Here is a tiny trained network, its code and every weight. The questions are about switching its units off for an input and a class, where a switched-off unit gives its printed mean instead of its output.

import numpy as np


def w(rows, s, z=0):
    codes = np.array(rows[::2]) - 128.0
    scale = np.full(codes.shape[1], s)
    scale[-1] = z or s
    return codes * scale


def norm(h):
    return h / np.sqrt((h * h).mean(-1, keepdims=True) + 1e-5)


def f(y):
    return np.maximum(y, 0)


def log_softmax(a):
    a = a - a.max(-1, keepdims=True)
    return a - np.log(np.exp(a).sum(-1, keepdims=True))


def net(x, mask):
    res = np.array(x, float).reshape(1, 6) / 4 @ E
    u = 0
    for l in range(3):
        y = f(norm(res) @ A[l][:, :-1].T + A[l][:, -1])
        res = res + np.where(mask[u : u + 3], y, B[l][:, -1]) @ B[l][:, :-1]
        u += 3
    return log_softmax(norm(res)[-1] @ U[:, :-1].T + U[:, -1])


A, B = {}, {}
E = w([
[29,137,137,202,64,140,149,118,118,105,141],'x0',
[156,124,191,100,58,125,109,98,91,191,133],'x1',
[129,131,173,150,127,65,113,167,227,154,54],'x2',
[157,73,135,171,143,145,136,117,213,106,123],'x3',
[177,141,124,172,106,161,124,102,23,134,91],'x4',
[163,68,77,99,142,68,184,171,62,3,132],'x5',
],0.0063)
A[0] = w([
[106,159,72,253,133,194,154,40,120,152,169,120],'0.n0',
[157,123,208,73,45,156,150,130,193,139,106,112],'0.n1',
[176,16,168,199,40,105,184,137,163,37,54,8],'0.n2',
],0.0038,0.0016)
B[0] = w([
[135,181,174,84,143,141,254,120,114,93,141,237],'0.n0',
[99,159,126,130,107,83,102,204,145,130,83,221],'0.n1',
[59,104,87,160,104,135,134,39,209,174,105,254],'0.n2',
],0.0094,0.0027)
A[1] = w([
[182,155,180,64,106,200,121,2,36,246,154,167],'1.n0',
[66,142,88,75,147,106,138,114,76,63,111,102],'1.n1',
[86,157,78,219,161,182,203,185,99,85,73,246],'1.n2',
],0.0053,0.0011)
B[1] = w([
[74,81,114,219,171,53,3,125,209,180,26,254],'1.n0',
[203,112,78,69,203,186,171,74,118,87,80,199],'1.n1',
[155,59,188,116,175,123,70,128,184,117,246,228],'1.n2',
],0.0066,0.0049)
A[2] = w([
[195,178,115,185,161,158,182,213,145,110,99,3],'2.n0',
[253,84,133,38,163,97,185,182,182,110,48,104],'2.n1',
[237,93,118,108,124,103,136,163,170,177,137,90],'2.n2',
],0.0045,0.0025)
B[2] = w([
[188,86,54,123,95,129,90,188,170,61,173,136],'2.n0',
[43,233,201,198,182,211,108,102,139,40,155,254],'2.n1',
[237,73,114,93,187,255,84,182,111,109,168,181],'2.n2',
],0.0074,0.0045)
U = w([
[184,183,129,154,179,210,176,143,97,33,218,9],'0',
[106,83,120,199,36,67,43,134,182,253,10,247],'1',
],0.0049,0.0015)

Each question gives the input, the list of numbers given to net, and the class t.
The units are the neurons (one row each of A and B). Each row of codes is followed by its name. A weight is (code - 128) times the scale printed after its matrix; where a second scale follows, it is the last column's (A, B and U).
mask holds one flag per neuron, layer by layer. A switched-off neuron (its flag False) gives its mean, the last column of its row in B, instead of its output. The means were averaged over made-up inputs and are rounded, as every weight is.
A unit's drop is (log p(t) with every unit on - log p(t) with that unit switched off) / (log p(t) with every unit on - log p(t) with every unit switched off).
The circuit of an input: a set's keep is (log p(t) with only the set's units on - log p(t) with every unit switched off) / (log p(t) with every unit on - log p(t) with every unit switched off). Starting from all 9 units, units are removed one at a time, each time the one whose removal leaves the highest keep (on an exact tie, the one counted first), for as long as the keep stays at least 0.8.
units of the circuit, in order: the units of the circuit, biggest drop first
unit that matters most: the unit with the biggest drop
k most important neurons: the k neurons with the biggest drops, biggest first
top k neurons in layer l: the k neurons of layer l with the biggest drops, biggest first
drop of u: that unit's drop, to one decimal
input [3,-4,1,4,-2,-4], class 0: most important neuron => (1.n0)
input [-7,1,4,7,-8,0], class 0: units of the circuit, in order => (1.n0; 2.n1)
input [-5,-4,4,3,4,-5], class 0: 2 most important neurons => (1.n0; 0.n2)
input [-1,3,2,-8,-7,3], class 0: top 2 neurons in layer 1 => (1.n0; 1.n1)
input [-5,-2,8,0,-4,-1], class 0: 4 most important neurons => (1.n0; 2.n1; 0.n2; 2.n2)
input [-6,1,8,3,-2,3], class 0: 3 most important neurons => (1.n0; 2.n1; 2.n2)
input [-2,4,-4,-4,8,7], class 1: 2 most important neurons => (1.n0; 0.n0)
input [-5,2,-8,7,6,4], class 1: 2 most important neurons => (1.n0; 0.n1)
input [2,5,-1,-8,7,6], class 1: 2 most important neurons => (1.n0; 2.n1)
input [-7,4,-6,1,1,3], class 1: 4 most important neurons => (1.n0; 0.n0; 0.n1; 1.n2)
input [-8,5,-5,2,1,3], class 1: drop of 1.n1 => 0.1
input [0,4,-7,4,-5,0], class 1: drop of 1.n0 => 0.7
input [-6,5,-8,-7,-7,-3], class 1: drop of 2.n0 => 0.0
input [-4,7,-5,2,7,4], class 1: unit that matters most => 1.n0
input [0,-4,-3,-6,4,-3], class 1: drop of 2.n2 => 0.2
